Below is a small trained network, with its code and all its weights. Each question gives an input and a class and asks what happens when units are switched off, that is, made to give their printed mean instead of their output.

import numpy as np


def w(rows, s, z=0):
    codes = np.array(rows[::2]) - 128.0
    scale = np.full(codes.shape[1], s)
    scale[-1] = z or s
    return codes * scale


def norm(h):
    return h / np.sqrt((h * h).mean(-1, keepdims=True) + 1e-5)


def f(y):
    return y / 2 * (1 + np.tanh(0.7978845608 * (y + 0.044715 * y**3)))


def log_softmax(a):
    a = a - a.max(-1, keepdims=True)
    return a - np.log(np.exp(a).sum(-1, keepdims=True))


def net(x, mask):
    res = np.array(x, float).reshape(1, 7) / 4 @ E
    u = 0
    for l in range(4):
        y = f(norm(res) @ A[l][:, :-1].T + A[l][:, -1])
        res = res + np.where(mask[u : u + 12], y, B[l][:, -1]) @ B[l][:, :-1]
        u += 12
    return log_softmax(norm(res)[-1] @ U[:, :-1].T + U[:, -1])


A, B = {}, {}
E = w([
[136,117,122,121,137,127,109,126,136,141],'x0',
[68,78,193,254,170,204,118,184,102,192],'x1',
[83,206,156,122,144,63,102,103,125,167],'x2',
[115,146,131,140,115,138,140,129,107,102],'x3',
[129,145,148,107,125,151,172,150,149,148],'x4',
[69,76,131,43,84,153,168,71,36,163],'x5',
[194,147,28,161,155,107,190,134,16,210],'x6',
],0.0071)
A[0] = w([
[146,25,102,140,59,116,162,172,152,109,118],'0.n0',
[246,192,155,167,130,123,119,147,171,68,13],'0.n1',
[106,133,116,148,133,111,133,106,55,107,120],'0.n2',
[96,66,149,121,110,101,135,160,171,70,58],'0.n3',
[34,255,125,115,140,91,72,122,126,186,112],'0.n4',
[81,174,96,86,122,128,124,125,120,124,117],'0.n5',
[190,87,143,146,133,148,133,153,124,68,1],'0.n6',
[145,180,164,183,113,109,95,120,177,118,72],'0.n7',
[128,131,129,116,74,141,118,161,183,77,114],'0.n8',
[157,164,159,160,205,97,120,144,127,126,69],'0.n9',
[63,113,121,79,103,149,132,63,105,154,80],'0.n10',
[155,99,48,121,96,221,130,184,144,87,72],'0.n11',
],0.0088,0.0033)
B[0] = w([
[150,97,186,83,196,68,135,166,42,74,198],'0.n0',
[119,88,67,111,73,144,98,231,184,166,235],'0.n1',
[115,137,138,82,127,140,214,148,157,183,170],'0.n2',
[142,175,173,102,204,185,127,90,151,137,177],'0.n3',
[208,83,225,86,232,77,194,171,103,71,252],'0.n4',
[168,86,97,109,110,78,57,151,137,96,158],'0.n5',
[73,105,121,112,249,105,177,140,118,121,146],'0.n6',
[23,99,104,109,180,155,124,163,168,116,199],'0.n7',
[85,167,113,138,127,78,97,101,122,104,192],'0.n8',
[127,86,93,141,104,61,108,156,64,122,184],'0.n9',
[1,80,97,117,78,171,131,183,80,140,213],'0.n10',
[129,91,169,127,177,31,180,132,108,59,204],'0.n11',
],0.0072,0.0048)
A[1] = w([
[147,167,104,184,52,193,46,104,94,105,3],'1.n0',
[146,186,168,208,132,163,126,161,148,143,112],'1.n1',
[129,167,213,255,192,167,116,93,121,168,144],'1.n2',
[53,152,140,116,115,116,70,20,215,74,62],'1.n3',
[191,173,51,89,38,61,122,116,173,93,64],'1.n4',
[171,136,87,138,60,98,65,59,141,177,30],'1.n5',
[106,184,185,82,125,175,72,125,190,58,116],'1.n6',
[193,167,121,25,121,97,109,101,157,58,93],'1.n7',
[138,129,216,234,175,199,88,158,85,184,62],'1.n8',
[185,159,67,179,129,81,205,156,106,183,132],'1.n9',
[247,165,6,164,88,73,205,135,89,180,73],'1.n10',
[181,138,71,232,116,95,139,176,211,136,119],'1.n11',
],0.0066,0.0039)
B[1] = w([
[86,121,119,157,142,70,151,52,114,111,108],'1.n0',
[106,156,61,103,101,38,101,167,179,164,137],'1.n1',
[155,103,75,139,45,85,212,96,163,74,186],'1.n2',
[129,159,158,149,138,178,148,65,115,184,162],'1.n3',
[140,85,110,155,4,75,121,96,145,116,185],'1.n4',
[76,202,108,106,126,99,163,100,165,105,115],'1.n5',
[154,207,130,202,198,251,104,59,67,171,189],'1.n6',
[211,92,135,200,56,68,204,112,161,91,202],'1.n7',
[166,106,81,158,52,65,198,20,217,51,194],'1.n8',
[60,188,146,134,226,223,83,96,121,109,228],'1.n9',
[151,196,218,193,184,211,134,32,129,123,253],'1.n10',
[2,165,84,113,131,133,52,134,29,211,198],'1.n11',
],0.0065,0.0053)
A[2] = w([
[152,183,147,144,200,215,128,45,135,152,79],'2.n0',
[164,178,92,157,175,115,59,169,138,130,73],'2.n1',
[242,218,130,107,10,107,105,159,130,156,116],'2.n2',
[127,172,191,174,100,114,123,173,113,190,56],'2.n3',
[106,192,159,145,122,154,107,88,98,134,71],'2.n4',
[129,164,95,136,157,102,121,120,153,107,4],'2.n5',
[109,110,67,198,112,151,163,89,163,145,72],'2.n6',
[126,94,116,191,32,96,178,76,179,129,106],'2.n7',
[196,177,157,119,115,255,166,92,102,122,102],'2.n8',
[100,112,203,146,85,113,170,142,179,219,120],'2.n9',
[158,60,138,42,54,184,120,101,94,177,35],'2.n10',
[55,102,116,122,102,143,105,194,129,145,168],'2.n11',
],0.0076,0.0027)
B[2] = w([
[98,185,180,215,171,170,54,57,102,195,254],'2.n0',
[3,141,106,82,116,100,114,158,111,174,174],'2.n1',
[145,104,50,224,82,116,145,91,151,48,169],'2.n2',
[161,117,29,134,234,145,62,147,102,71,119],'2.n3',
[154,168,110,115,179,176,179,108,135,153,165],'2.n4',
[65,105,144,88,128,97,110,105,60,213,127],'2.n5',
[132,136,156,128,89,120,100,74,116,34,168],'2.n6',
[240,77,79,202,57,212,127,99,176,110,206],'2.n7',
[73,191,120,214,172,120,83,134,173,171,227],'2.n8',
[199,179,94,135,117,86,149,126,113,66,144],'2.n9',
[101,194,113,147,87,138,104,204,158,161,186],'2.n10',
[152,94,53,119,20,116,95,188,141,175,194],'2.n11',
],0.0072,0.0047)
A[3] = w([
[163,123,131,163,70,204,134,111,182,82,101],'3.n0',
[145,141,152,127,254,40,161,152,101,22,212],'3.n1',
[69,137,113,2,43,149,160,95,76,186,89],'3.n2',
[147,79,184,88,233,40,179,131,113,93,102],'3.n3',
[210,204,133,122,116,67,87,119,126,145,29],'3.n4',
[66,150,54,180,119,120,160,168,75,132,193],'3.n5',
[113,151,239,82,117,202,77,98,204,101,75],'3.n6',
[113,137,177,136,168,184,97,43,163,178,38],'3.n7',
[36,146,65,112,103,112,86,239,166,125,156],'3.n8',
[112,156,204,131,155,210,115,99,157,126,5],'3.n9',
[81,104,126,86,85,173,130,137,82,132,3],'3.n10',
[108,34,95,194,118,154,206,72,93,141,100],'3.n11',
],0.0076,0.003)
B[3] = w([
[155,130,52,82,89,40,151,61,127,173,191],'3.n0',
[137,17,225,48,202,163,185,165,92,173,254],'3.n1',
[58,123,88,174,182,177,2,210,222,184,186],'3.n2',
[239,54,190,54,179,91,232,213,58,98,213],'3.n3',
[66,49,109,96,131,112,141,161,117,139,126],'3.n4',
[105,172,163,18,95,130,48,132,147,179,207],'3.n5',
[133,222,119,157,232,150,140,113,24,147,170],'3.n6',
[169,229,137,217,153,154,143,110,56,139,206],'3.n7',
[58,126,73,52,52,186,71,169,84,238,234],'3.n8',
[194,144,146,137,213,106,112,57,35,166,181],'3.n9',
[111,159,109,156,142,79,99,245,158,178,148],'3.n10',
[189,174,122,94,118,82,97,105,196,51,197],'3.n11',
],0.0072,0.0062)
U = w([
[111,235,172,214,220,189,109,32,53,168,5],'0',
[16,131,59,80,54,159,45,242,172,206,57],'1',
[184,44,223,58,183,62,222,191,74,85,236],'2',
[190,118,69,192,2,68,184,43,196,66,188],'3',
],0.0093,0.0015)

Each question gives the input, the list of numbers given to net, and the class t.
The units are the neurons (one row each of A and B). Each row of codes is followed by its name. A weight is (code - 128) times the scale printed after its matrix; where a second scale follows, it is the last column's (A, B and U).
mask holds one flag per neuron, layer by layer. A switched-off neuron (its flag False) gives its mean, the last column of its row in B, instead of its output. The means were averaged over made-up inputs and are rounded, as every weight is.
A unit's drop is (log p(t) with every unit on - log p(t) with that unit switched off) / (log p(t) with every unit on - log p(t) with every unit switched off).
The circuit of an input: a set's keep is (log p(t) with only the set's units on - log p(t) with every unit switched off) / (log p(t) with every unit on - log p(t) with every unit switched off). Starting from the 12 units with the biggest drops (on a tie, the unit counted first), units are removed one at a time, each time the one whose removal leaves the highest keep (on an exact tie, the one counted first), for as long as the keep stays at least 0.8.
units of the circuit, in order: the units of the circuit, biggest drop first
most important unit: the unit with the biggest drop
k most important neurons: the k neurons with the biggest drops, biggest first
drop of u: that unit's drop, to one decimal
input [-7,-5,7,-5,0,-3,6], class 2: units of the circuit, in order -> 0.n4
input [-1,-4,-3,-4,7,-2,-3], class 3: units of the circuit, in order -> 1.n7; 0.n4
input [-6,8,7,-6,-4,-5,-6], class 3: 3 most important neurons -> 1.n8; 1.n2; 0.n0
input [-2,-6,-7,4,7,-7,-2], class 1: 4 most important neurons -> 0.n1; 0.n4; 3.n8; 1.n11
input [4,6,6,5,4,-1,5], class 2: units of the circuit, in order -> 0.n4; 3.n1
input [5,7,-8,-6,-8,1,-7], class 2: units of the circuit, in order -> 0.n0; 2.n0
input [4,-8,7,-4,-8,6,2], class 3: 3 most important neurons -> 1.n7; 0.n0; 1.n4
input [-5,-6,-1,-5,3,-5,-5], class 3: 4 most important neurons -> 1.n4; 1.n7; 0.n1; 1.n9
input [4,-8,7,-1,-3,3,6], class 3: 4 most important neurons -> 1.n4; 1.n7; 0.n0; 2.n2
input [-5,-7,-8,3,-1,7,-8], class 0: 4 most important neurons -> 0.n3; 1.n6; 0.n4; 1.n3
input [2,0,7,5,4,2,6], class 2: 4 most important neurons -> 0.n4; 1.n6; 3.n3; 3.n1
input [7,0,6,-7,8,1,-5], class 2: 2 most important neurons -> 0.n4; 1.n10
input [3,4,-5,4,-7,4,2], class 2: 2 most important neurons -> 0.n11; 0.n0
input [4,-8,3,3,6,-3,5], class 3: most important unit -> 1.n4
input [1,7,-7,-2,1,-8,-7], class 1: 3 most important neurons -> 1.n10; 0.n4; 0.n1
input [4,-6,7,-2,-3,7,-7], class 0: 3 most important neurons -> 1.n6; 0.n1; 0.n0
input [2,8,3,-5,-7,-8,-7], class 1: 2 most important neurons -> 0.n7; 1.n10
input [-4,4,2,-8,0,8,7], class 1: 2 most important neurons -> 0.n10; 1.n6
input [-6,7,8,-6,-6,-5,-4], class 2: 2 most important neurons -> 0.n4; 0.n7
input [1,6,3,1,6,-4,-3], class 3: most important unit -> 1.n8
input [-1,-8,-7,-6,2,-8,2], class 1: drop of 1.n11 -> 1.8
input [5,7,8,-7,2,4,6], class 2: drop of 0.n4 -> 1.7
input [1,-8,-4,6,-3,7,-1], class 3: drop of 1.n7 -> 2.6
input [7,-3,6,-1,4,-7,-2], class 1: drop of 1.n5 -> 0.0
